Here is a tiny trained network, its code and every weight. The questions are about switching its units off for an input and a target symbol, where a switched-off unit gives its printed mean instead of its output.

import numpy as np


def w(rows, s, z=0):
    codes = np.array(rows[::2]) - 128.0
    scale = np.full(codes.shape[1], s)
    scale[-1] = z or s
    return codes * scale


def f(y):
    return np.maximum(y, 0)


def softmax(a):
    e = np.exp(a - a.max(-1, keepdims=True))
    return e / e.sum(-1, keepdims=True)


def log_softmax(a):
    a = a - a.max(-1, keepdims=True)
    return a - np.log(np.exp(a).sum(-1, keepdims=True))


def net(x, mask):
    ids = ['ΞΩβγδεηλμπσφψ'.index(c) for c in x.split()]
    T = len(ids)
    res = E[ids] + P[:T]
    u = 0
    for l in range(2):
        r = res
        for j in range(3):
            rows = slice(4 * j, 4 * j + 4)
            q, k, v = (r @ M[l][rows].T for M in (Q, K, V))
            z = softmax(np.where(np.tri(T) > 0, q @ k.T / 4**0.5, -1e9)) @ v
            o = O[l][rows]
            res = res + np.where(mask[u + j], z, o[:, -1]) @ o[:, :-1]
        u += 3
        y = f(res @ A[l][:, :-1].T + A[l][:, -1])
        res = res + np.where(mask[u : u + 4], y, B[l][:, -1]) @ B[l][:, :-1]
        u += 4
    return log_softmax(res[-1] @ U[:, :-1].T + U[:, -1])


Q, K, V, O, A, B = {}, {}, {}, {}, {}, {}
E = w([
[72,156,221,176,93],'Ξ',
[41,57,171,134,204],'Ω',
[139,245,184,223,121],'β',
[97,199,213,247,151],'γ',
[89,99,118,120,109],'δ',
[168,153,159,85,103],'ε',
[178,120,170,184,154],'η',
[165,47,169,132,120],'λ',
[167,105,194,87,151],'μ',
[192,134,116,173,84],'π',
[92,87,173,193,124],'σ',
[158,190,118,159,138],'φ',
[157,103,248,110,135],'ψ',
],0.016)
P = w([
[116,147,86,39,50],'0',
[164,76,156,189,131],'1',
[134,132,186,254,166],'2',
[133,109,157,211,143],'3',
[137,124,154,215,166],'4',
[147,121,117,184,180],'5',
[77,81,165,159,98],'6',
[84,111,136,198,112],'7',
[120,101,149,163,172],'8',
[95,161,164,238,191],'9',
[106,125,144,198,175],'10',
],0.0079)
Q[0] = w([
[80,153,70,178,138],'0.h0',
[245,30,129,157,53],'0.h0',
[92,190,94,172,191],'0.h0',
[182,133,128,161,115],'0.h0',
[111,153,1,125,119],'0.h1',
[126,85,134,186,68],'0.h1',
[175,132,180,158,145],'0.h1',
[161,195,63,11,52],'0.h1',
[157,100,155,119,139],'0.h2',
[134,74,107,148,173],'0.h2',
[147,155,91,226,133],'0.h2',
[74,104,70,101,244],'0.h2',
],0.0098)
K[0] = w([
[55,112,166,149,226],'0.h0',
[169,211,129,139,91],'0.h0',
[95,90,132,113,141],'0.h0',
[91,254,88,128,85],'0.h0',
[113,140,154,183,90],'0.h1',
[124,176,123,104,204],'0.h1',
[119,127,156,105,171],'0.h1',
[187,193,107,163,100],'0.h1',
[40,121,133,102,195],'0.h2',
[121,133,112,70,218],'0.h2',
[115,147,112,80,127],'0.h2',
[199,67,125,121,156],'0.h2',
],0.011)
V[0] = w([
[88,99,146,129,239],'0.h0',
[209,124,65,128,162],'0.h0',
[102,112,138,192,98],'0.h0',
[159,151,65,145,94],'0.h0',
[157,116,101,254,143],'0.h1',
[46,172,176,100,80],'0.h1',
[202,151,150,143,99],'0.h1',
[17,118,110,190,156],'0.h1',
[190,150,181,98,86],'0.h2',
[89,183,171,191,109],'0.h2',
[96,153,132,43,87],'0.h2',
[235,45,205,209,199],'0.h2',
],0.0099)
O[0] = w([
[206,75,151,108,68,133],'0.h0',
[64,79,103,128,64,70],'0.h0',
[89,100,214,132,118,192],'0.h0',
[26,103,170,107,135,99],'0.h0',
[65,74,227,183,100,158],'0.h1',
[219,187,103,147,184,141],'0.h1',
[110,86,105,182,198,148],'0.h1',
[152,129,228,89,81,135],'0.h1',
[123,171,3,203,175,159],'0.h2',
[116,75,146,237,219,247],'0.h2',
[134,168,97,57,204,74],'0.h2',
[177,107,126,226,50,211],'0.h2',
],0.0059,0.011)
A[0] = w([
[148,136,62,82,61,51],'0.n0',
[170,42,47,42,70,54],'0.n1',
[137,193,155,253,194,3],'0.n2',
[65,96,198,166,82,77],'0.n3',
],0.0055,0.0034)
B[0] = w([
[74,89,92,20,66,129],'0.n0',
[84,119,113,75,163,130],'0.n1',
[115,1,103,43,103,254],'0.n2',
[237,181,94,94,159,185],'0.n3',
],0.009,0.018)
Q[1] = w([
[76,128,119,153,124],'1.h0',
[189,94,165,166,192],'1.h0',
[71,171,134,64,123],'1.h0',
[138,143,143,136,249],'1.h0',
[156,73,107,206,147],'1.h1',
[148,119,120,139,97],'1.h1',
[104,115,162,149,171],'1.h1',
[142,83,132,125,180],'1.h1',
[95,126,135,115,105],'1.h2',
[108,72,140,176,148],'1.h2',
[175,157,149,119,108],'1.h2',
[64,114,64,169,158],'1.h2',
],0.013)
K[1] = w([
[196,236,134,110,124],'1.h0',
[22,191,116,41,200],'1.h0',
[227,95,212,227,72],'1.h0',
[2,147,73,121,50],'1.h0',
[20,158,153,172,182],'1.h1',
[157,109,160,214,202],'1.h1',
[59,206,74,115,136],'1.h1',
[12,166,168,89,98],'1.h1',
[95,191,140,187,170],'1.h2',
[151,230,139,17,175],'1.h2',
[198,104,189,139,107],'1.h2',
[85,43,82,79,137],'1.h2',
],0.0088)
V[1] = w([
[54,65,127,60,196],'1.h0',
[51,65,106,117,105],'1.h0',
[146,66,98,72,66],'1.h0',
[152,130,165,103,48],'1.h0',
[177,114,106,190,88],'1.h1',
[56,229,102,156,104],'1.h1',
[170,70,175,2,193],'1.h1',
[71,39,92,134,175],'1.h1',
[152,96,112,150,96],'1.h2',
[47,99,183,158,186],'1.h2',
[127,109,91,32,126],'1.h2',
[91,16,99,104,85],'1.h2',
],0.0096)
O[1] = w([
[85,183,214,127,108,255],'1.h0',
[48,155,148,114,63,143],'1.h0',
[146,137,160,20,80,146],'1.h0',
[178,72,150,109,89,36],'1.h0',
[111,145,57,32,204,126],'1.h1',
[118,92,117,219,35,45],'1.h1',
[173,101,217,70,206,189],'1.h1',
[108,190,125,59,92,243],'1.h1',
[131,77,94,93,76,122],'1.h2',
[2,117,172,167,163,108],'1.h2',
[200,186,186,112,125,192],'1.h2',
[60,95,171,25,53,142],'1.h2',
],0.0075,0.0092)
A[1] = w([
[156,145,87,110,130,4],'1.n0',
[36,142,148,193,128,108],'1.n1',
[139,108,177,170,92,45],'1.n2',
[55,56,165,160,2,186],'1.n3',
],0.0081,0.0041)
B[1] = w([
[174,218,143,186,235,146],'1.n0',
[154,234,67,174,29,207],'1.n1',
[81,70,172,39,119,194],'1.n2',
[59,200,1,114,144,252],'1.n3',
],0.0065,0.011)
U = w([
[153,205,166,247,91,162],'Ξ',
[168,239,148,121,115,189],'Ω',
[130,162,158,68,38,130],'β',
[120,200,229,144,85,13],'γ',
[119,197,166,137,135,48],'δ',
[111,120,154,185,144,149],'ε',
[90,122,75,93,139,249],'η',
[147,224,112,151,190,131],'λ',
[167,240,197,191,94,46],'μ',
[96,216,200,224,233,49],'π',
[131,208,110,158,83,115],'σ',
[31,244,191,141,152,99],'φ',
[29,152,168,63,253,4],'ψ',
],0.0047,0.0037)

Each question gives the input, a string of symbols that net reads in full, and the target symbol t.
The units are the heads (4 rows each of Q, K, V and O) and the neurons (one row each of A and B). Each row of codes is followed by its name. A weight is (code - 128) times the scale printed after its matrix; where a second scale follows, it is the last column's (O, A, B and U).
mask holds one flag per unit, layer by layer, with each layer's heads first. A switched-off unit (its flag False) gives its mean, the last column of its rows in O or B, instead of its output. The means were averaged over made-up inputs and are rounded, as every weight is.
A unit's drop is (log p(t) with every unit on - log p(t) with that unit switched off) / (log p(t) with every unit on - log p(t) with every unit switched off).
The circuit of an input: a set's keep is (log p(t) with only the set's units on - log p(t) with every unit switched off) / (log p(t) with every unit on - log p(t) with every unit switched off). Starting from the 12 units with the biggest drops (on a tie, the unit counted first), units are removed one at a time, each time the one whose removal leaves the highest keep (on an exact tie, the one counted first), for as long as the keep stays at least 0.8.
units of the circuit, in order: the units of the circuit, biggest drop first
most important unit: the unit with the biggest drop
top k neurons: the k neurons with the biggest drops, biggest first
top k neurons in layer l: the k neurons of layer l with the biggest drops, biggest first
heads that matter: for each layer, one digit per head in row order, 1 if its drop is at least 0.15 and else 0, layers parted by /
input β γ φ, target φ: most important unit -> 0.h2
input δ β φ η Ξ ε, target γ: heads that matter -> 011 / 111
input β β γ γ φ γ λ ψ, target φ: top 2 neurons in layer 0 -> (0.n3, 0.n2)
input φ φ μ φ β σ η π δ Ξ, target Ξ: units of the circuit, in order -> (0.n2, 0.h2, 1.h1, 0.h0)
input λ γ Ξ γ, target β: units of the circuit, in order -> (1.h2, 1.h0)
input π β σ η γ β λ γ σ β η, target σ: top 3 neurons -> (0.n2, 1.n3, 0.n3)
input μ γ φ, target Ω: units of the circuit, in order -> (0.h2, 1.h2, 0.h1)
input λ β Ξ μ Ξ γ β β, target β: units of the circuit, in order -> (0.h2, 1.h2)
input β π β λ, target φ: heads that matter -> 101 / 101
input γ Ξ Ξ δ β γ, target ψ: units of the circuit, in order -> (0.n2, 1.h1, 1.h2)
input β Ξ β Ξ η ε β π μ, target φ: heads that matter -> 101 / 101
input λ ψ ψ β Ξ γ φ π μ, target β: heads that matter -> 011 / 101
input η δ γ, target η: units of the circuit, in order -> (0.n2, 1.h2, 1.h0)
input γ λ ψ, target ψ: most important unit -> 1.h1
input π λ β β, target σ: heads that matter -> 111 / 010
input β ψ β β λ λ γ, target φ: top 3 neurons -> (0.n2, 0.n3, 1.n3)
input λ β β μ β φ φ ε, target β: units of the circuit, in order -> (0.h2, 1.h0)
input η β β Ξ Ξ γ γ π, target η: top 2 neurons -> (0.n3, 1.n3)
input β Ξ Ξ, target φ: top 2 neurons -> (0.n3, 0.n2)
input ψ λ η π β Ξ λ β β, target λ: top 2 neurons -> (0.n2, 1.n0)
input π λ η μ β γ β φ δ, target σ: top neuron in layer 0 -> (0.n2)
input δ β φ β φ β, target γ: top 2 neurons -> (0.n3, 0.n0)
input φ φ φ, target Ξ: top 2 neurons -> (0.n2, 1.n1)
input μ φ β Ξ Ξ γ ε, target Ω: heads that matter -> 011 / 011
input π γ ψ β, target σ: top 2 neurons -> (0.n2, 0.n3)
input Ξ β η γ γ, target π: heads that matter -> 111 / 101
input β β Ξ φ μ δ η φ μ Ξ β, target φ: top 2 neurons in layer 0 -> (0.n3, 0.n2)
